A =
[[ 0.8  0.2  0.9  1.1  0.9  0.8  0.7]
 [ 0.7  0.2  0.9  0.9  0.9  0.5  0.5]
 [ 1.1  1.1  0.4  0.4  0.4  1.2  1.1]
 [ 0.3  0.3  0.6  0.3  0.6  0.3  0.3]
 [ 0.1  0.5  0.8  0.6  0.9 -0.1  0.1]
 [ 1.5  1.5  0.3  0.7  0.2  1.7  1.5]
 [-0.3 -1.6  2.2  0.8  2.4 -0.6 -0.4]
 [ 0.8  0.2  0.9  1.0  0.9  0.9  0.8]
 [ 0.9  2.8 -0.4  0.1 -0.5  0.8  1.0]
 [ 1.2 -0.2  1.1  1.4  1.2  1.8  1.5]
 [ 1.0  1.2  0.3  0.7  0.2  1.0  0.9]
 [ 0.5  0.2  0.9  0.9  0.9  0.4  0.4]]
Indices start at 0.
(0, 0) = 0.8
(11, 1) = 0.2
(3, 6) = 0.3
(7, 1) = 0.2
(9, 1) = -0.2
(0, 4) = 0.9
(4, 3) = 0.6
(2, 3) = 0.4
(4, 1) = 0.5
(0, 1) = 0.2
(1, 5) = 0.5
(11, 6) = 0.4
(4, 2) = 0.8
(6, 1) = -1.6
(5, 6) = 1.5
(10, 1) = 1.2
(2, 4) = 0.4
(10, 0) = 1.0
(3, 0) = 0.3
(3, 4) = 0.6
(11, 4) = 0.9
(3, 5) = 0.3
(11, 0) = 0.5
(2, 5) = 1.2
(7, 4) = 0.9
(5, 1) = 1.5
(1, 1) = 0.2
(10, 3) = 0.7
(9, 5) = 1.8
(8, 2) = -0.4
(7, 3) = 1.0
(10, 2) = 0.3
(3, 2) = 0.6

a =
[[ 136  138  348   48  511  114   69  102  143   35  307 -118   -5  304
   593]
 [-513   92  479  -67  664  180  123  -72  208  120  -57  204  239  245
  -129]
 [-600  -91  315 -136  702   81   96 -135  274  -22   55  112  117  225
  -160]
 [  50   92  479  210  359  673  312 -104  340  149  279  -49   86  172
   279]
 [-253  503  840  187  587  575  258  102   28  433 -253  365  576  298
    28]
 [-383  321  709   48  625  410  190    7   93  319 -169  296  454  271
   -66]
 [ 309 -548  216  348  283  509  339  149  291 -164  111   66  454  331
    60]
 [-253  458  807  164  587  542  258   86   44  404 -253  342  545  298
    -3]
 [-730 -411  118 -228  740  -83   42 -199  389 -192  279  -49  -67  205
  -254]]
a[0, -15]: 136
a[-5, 2]: 840
a[:, -13]: [348, 479, 315, 479, 840, 709, 216, 807, 118]
a[5, -8]: 7
a[-7, -1]: -160
a[4, -6]: 433
a[:, -4]: [-118, 204, 112, -49, 365, 296, 66, 342, -49]
a[-7, -13]: 315
a[2, -12]: -136
a[4, 6]: 258
a[8, -10]: -83
a[-7, -3]: 117
a[8, -1]: -254
a[-6, 5]: 673
a[1, -4]: 204
a[5]: [-383, 321, 709, 48, 625, 410, 190, 7, 93, 319, -169, 296, 454, 271, -66]
a[:, 5]: [114, 180, 81, 673, 575, 410, 509, 542, -83]
a[0, 6]: 69
a[6, 7]: 149
a[-3, -10]: 509
a[3, 9]: 149
a[:, 8]: [143, 208, 274, 340, 28, 93, 291, 44, 389]
a[-1, 6]: 42
a[1]: [-513, 92, 479, -67, 664, 180, 123, -72, 208, 120, -57, 204, 239, 245, -129]
a[-7, -11]: 702
a[-2, -12]: 164
a[0]: [136, 138, 348, 48, 511, 114, 69, 102, 143, 35, 307, -118, -5, 304, 593]
a[-6, -9]: 312
a[-7, 0]: -600
a[-7, 6]: 96
a[3]: [50, 92, 479, 210, 359, 673, 312, -104, 340, 149, 279, -49, 86, 172, 279]
a[-3, 0]: 309
a[3, 11]: -49
a[5, -7]: 93
a[-1, 3]: -228
a[-4, 12]: 454
a[1, 14]: -129

arr = ((1, 38, -29, 16), (34, -1, 49, 21), (37, 2, 63, 10), (31, 8, 23, 11), (16, -17, -89, -49), (-32, -29, -47, 10), (-32, 54, 60, 30), (57, -11, -50, -43), (-70, 30, 51, -87), (19, -18, 27, -23), (7, 80, -57, 38), (28, -98, 36, -81))
Indices start at 0.
row 0 col 0	1
row 11 col 0	28
row 6 col 0	-32
row 8 col 2	51
row 0 col 3	16
row 5 col 3	10
row 0 col 2	-29
row 5 col 1	-29
row 2 col 0	37
row 11 col 1	-98
row 7 col 2	-50
row 11 col 2	36
row 8 col 1	30
row 10 col 0	7
row 0 col 1	38
row 10 col 2	-57
row 3 col 3	11
row 6 col 1	54
row 1 col 2	49
row 10 col 3	38
row 2 col 3	10
row 5 col 0	-32
